Below is a small trained network, with its code and all its weights. Each question gives an input and a target symbol and asks what happens when units are switched off, that is, made to give their printed mean instead of their output.

import numpy as np


def w(rows, s, z=0):
    codes = np.array(rows[::2]) - 128.0
    scale = np.full(codes.shape[1], s)
    scale[-1] = z or s
    return codes * scale


def f(y):
    return np.maximum(y, 0)


def softmax(a):
    e = np.exp(a - a.max(-1, keepdims=True))
    return e / e.sum(-1, keepdims=True)


def log_softmax(a):
    a = a - a.max(-1, keepdims=True)
    return a - np.log(np.exp(a).sum(-1, keepdims=True))


def net(x, mask):
    ids = ['ΓΛΩβδεζθμξπτψ'.index(c) for c in x.split()]
    T = len(ids)
    res = E[ids] + P[:T]
    u = 0
    for l in range(2):
        r = res
        for j in range(2):
            rows = slice(3 * j, 3 * j + 3)
            q, k, v = (r @ M[l][rows].T for M in (Q, K, V))
            z = softmax(np.where(np.tri(T) > 0, q @ k.T / 3**0.5, -1e9)) @ v
            o = O[l][rows]
            res = res + np.where(mask[u + j], z, o[:, -1]) @ o[:, :-1]
        u += 2
        y = f(res @ A[l][:, :-1].T + A[l][:, -1])
        res = res + np.where(mask[u : u + 8], y, B[l][:, -1]) @ B[l][:, :-1]
        u += 8
    return log_softmax(res[-1] @ U[:, :-1].T + U[:, -1])


Q, K, V, O, A, B = {}, {}, {}, {}, {}, {}
E = w([
[157,99,145],'Γ',
[2,152,135],'Λ',
[166,174,105],'Ω',
[159,149,56],'β',
[161,108,143],'δ',
[156,109,140],'ε',
[115,121,206],'ζ',
[161,213,149],'θ',
[64,76,174],'μ',
[86,38,114],'ξ',
[132,165,206],'π',
[169,209,185],'τ',
[186,95,59],'ψ',
],0.023)
P = w([
[172,98,96],'0',
[237,88,96],'1',
[250,83,115],'2',
[253,61,132],'3',
[240,42,149],'4',
[209,49,158],'5',
[184,49,168],'6',
[93,71,165],'7',
[129,53,175],'8',
[166,40,179],'9',
],0.0034)
Q[0] = w([
[44,212,123],'0.h0',
[129,140,54],'0.h0',
[2,159,126],'0.h0',
[95,177,77],'0.h1',
[247,233,205],'0.h1',
[120,70,146],'0.h1',
],0.009)
K[0] = w([
[113,177,98],'0.h0',
[163,141,4],'0.h0',
[64,143,118],'0.h0',
[174,191,166],'0.h1',
[190,177,102],'0.h1',
[143,87,115],'0.h1',
],0.016)
V[0] = w([
[171,101,105],'0.h0',
[140,193,166],'0.h0',
[2,155,220],'0.h0',
[91,114,182],'0.h1',
[121,214,125],'0.h1',
[168,214,36],'0.h1',
],0.0069)
O[0] = w([
[19,217,165,88],'0.h0',
[26,67,58,124],'0.h0',
[254,97,176,254],'0.h0',
[188,212,57,166],'0.h1',
[25,115,123,117],'0.h1',
[51,232,118,68],'0.h1',
],0.0071,0.0085)
A[0] = w([
[79,160,114,3],'0.n0',
[94,159,220,132],'0.n1',
[162,2,82,41],'0.n2',
[118,136,35,165],'0.n3',
[168,238,153,67],'0.n4',
[69,26,95,50],'0.n5',
[87,6,193,163],'0.n6',
[44,180,147,48],'0.n7',
],0.0091,0.0048)
B[0] = w([
[127,124,158,133],'0.n0',
[252,61,130,149],'0.n1',
[102,135,95,223],'0.n2',
[156,161,97,141],'0.n3',
[160,185,92,148],'0.n4',
[116,74,93,147],'0.n5',
[146,86,116,244],'0.n6',
[158,62,175,143],'0.n7',
],0.011)
Q[1] = w([
[201,98,218],'1.h0',
[102,120,169],'1.h0',
[1,80,152],'1.h0',
[154,148,31],'1.h1',
[132,40,14],'1.h1',
[129,183,87],'1.h1',
],0.0079)
K[1] = w([
[215,121,218],'1.h0',
[128,49,113],'1.h0',
[54,105,246],'1.h0',
[169,104,120],'1.h1',
[252,118,56],'1.h1',
[94,117,254],'1.h1',
],0.0093)
V[1] = w([
[79,102,213],'1.h0',
[210,237,117],'1.h0',
[164,153,246],'1.h0',
[170,188,154],'1.h1',
[161,152,53],'1.h1',
[162,131,213],'1.h1',
],0.011)
O[1] = w([
[246,118,150,78],'1.h0',
[65,126,173,156],'1.h0',
[164,194,230,204],'1.h0',
[22,61,184,3],'1.h1',
[2,184,65,173],'1.h1',
[191,147,236,113],'1.h1',
],0.0081,0.0073)
A[1] = w([
[117,70,53,14],'1.n0',
[194,189,85,170],'1.n1',
[100,107,68,155],'1.n2',
[189,52,94,109],'1.n3',
[98,250,112,114],'1.n4',
[142,161,66,160],'1.n5',
[184,118,132,123],'1.n6',
[96,90,72,254],'1.n7',
],0.014,0.009)
B[1] = w([
[144,127,233,194],'1.n0',
[146,122,169,213],'1.n1',
[135,178,174,186],'1.n2',
[103,85,84,255],'1.n3',
[58,1,59,158],'1.n4',
[171,183,99,191],'1.n5',
[168,134,89,198],'1.n6',
[91,180,111,218],'1.n7',
],0.0081,0.019)
U = w([
[154,106,126,34],'Γ',
[153,52,92,218],'Λ',
[107,60,71,188],'Ω',
[112,171,112,83],'β',
[152,106,135,124],'δ',
[150,113,135,229],'ε',
[205,71,170,55],'ζ',
[106,43,157,168],'θ',
[174,16,67,1],'μ',
[199,229,95,138],'ξ',
[185,190,215,101],'π',
[113,133,223,201],'τ',
[137,248,175,99],'ψ',
],0.011,0.0091)

Each question gives the input, a string of symbols that net reads in full, and the target symbol t.
The units are the heads (3 rows each of Q, K, V and O) and the neurons (one row each of A and B). Each row of codes is followed by its name. A weight is (code - 128) times the scale printed after its matrix; where a second scale follows, it is the last column's (O, A, B and U).
mask holds one flag per unit, layer by layer, with each layer's heads first. A switched-off unit (its flag False) gives its mean, the last column of its rows in O or B, instead of its output. The means were averaged over made-up inputs and are rounded, as every weight is.
A unit's drop is (log p(t) with every unit on - log p(t) with that unit switched off) / (log p(t) with every unit on - log p(t) with every unit switched off).
The circuit of an input: a set's keep is (log p(t) with only the set's units on - log p(t) with every unit switched off) / (log p(t) with every unit on - log p(t) with every unit switched off). Starting from the 12 units with the biggest drops (on a tie, the unit counted first), units are removed one at a time, each time the one whose removal leaves the highest keep (on an exact tie, the one counted first), for as long as the keep stays at least 0.8.
units of the circuit, in order: the units of the circuit, biggest drop first
unit that matters most: the unit with the biggest drop
k most important neurons of layer l: the k neurons of layer l with the biggest drops, biggest first
heads that matter: for each layer, one digit per head in row order, 1 if its drop is at least 0.15 and else 0, layers parted by /
input ψ ξ ξ Λ π ζ Γ, target π: units of the circuit, in order	0.n1; 1.h0; 0.h1
input Ω Λ ψ Λ Λ ξ Λ ε, target ξ: unit that matters most	0.h0
input ξ ξ Λ Λ π, target π: units of the circuit, in order	1.h0; 0.n2
input ξ Λ τ ε Λ Λ Λ ξ ζ δ, target ξ: units of the circuit, in order	0.h1; 1.h1; 0.n6; 0.n5
input Λ Λ Λ Λ Λ μ τ Λ Λ, target τ: units of the circuit, in order	0.h0; 0.n4; 1.h0; 1.h1
input Λ ξ ξ ξ ε, target ξ: heads that matter	00 / 01
input ψ ξ Ω Λ τ β, target β: units of the circuit, in order	1.h0; 1.n2; 0.h0
input Λ π Λ, target π: 3 most important neurons of layer 0	0.n2; 0.n1; 0.n5
input μ Λ τ δ, target τ: 2 most important neurons of layer 0	0.n1; 0.n4
input Λ θ ζ, target ζ: units of the circuit, in order	0.h0; 1.h0; 0.n1; 1.n7
input ξ ξ π ξ ξ Γ, target ξ: units of the circuit, in order	1.h1; 0.n5
input ξ τ Λ ξ ξ ξ ξ Ω Γ, target ξ: units of the circuit, in order	1.h1; 0.n6; 0.n5
input ε Λ ζ Γ τ Λ, target τ: heads that matter	00 / 11
input ε β μ μ π ξ ε, target π: unit that matters most	0.n1
input Γ μ θ Ω Λ Λ Λ Ω ξ ξ, target ξ: 2 most important neurons of layer 0	0.n2; 0.n5
input Λ ξ Λ ξ ζ ξ Λ, target ξ: 2 most important neurons of layer 0	0.n2; 0.n5
input ξ ε δ Λ ξ ψ θ Ω, target Ω: 2 most important neurons of layer 0	0.n6; 0.n4
input θ θ Ω Ω, target Ω: 2 most important neurons of layer 1	1.n4; 1.n0
input ε Λ ψ ε θ τ Λ ε, target τ: heads that matter	00 / 01
input Λ Λ ζ Λ ζ Λ, target ζ: heads that matter	00 / 11
input ε ε Λ Λ π ξ β τ, target τ: 2 most important neurons of layer 1	1.n4; 1.n3
input ξ Λ Λ μ ε Λ τ τ, target τ: 2 most important neurons of layer 0	0.n4; 0.n1
input Λ τ Λ Λ ζ, target ζ: 2 most important neurons of layer 1	1.n7; 1.n4
input ξ Λ ξ ξ Λ μ, target μ: 2 most important neurons of layer 1	1.n3; 1.n6
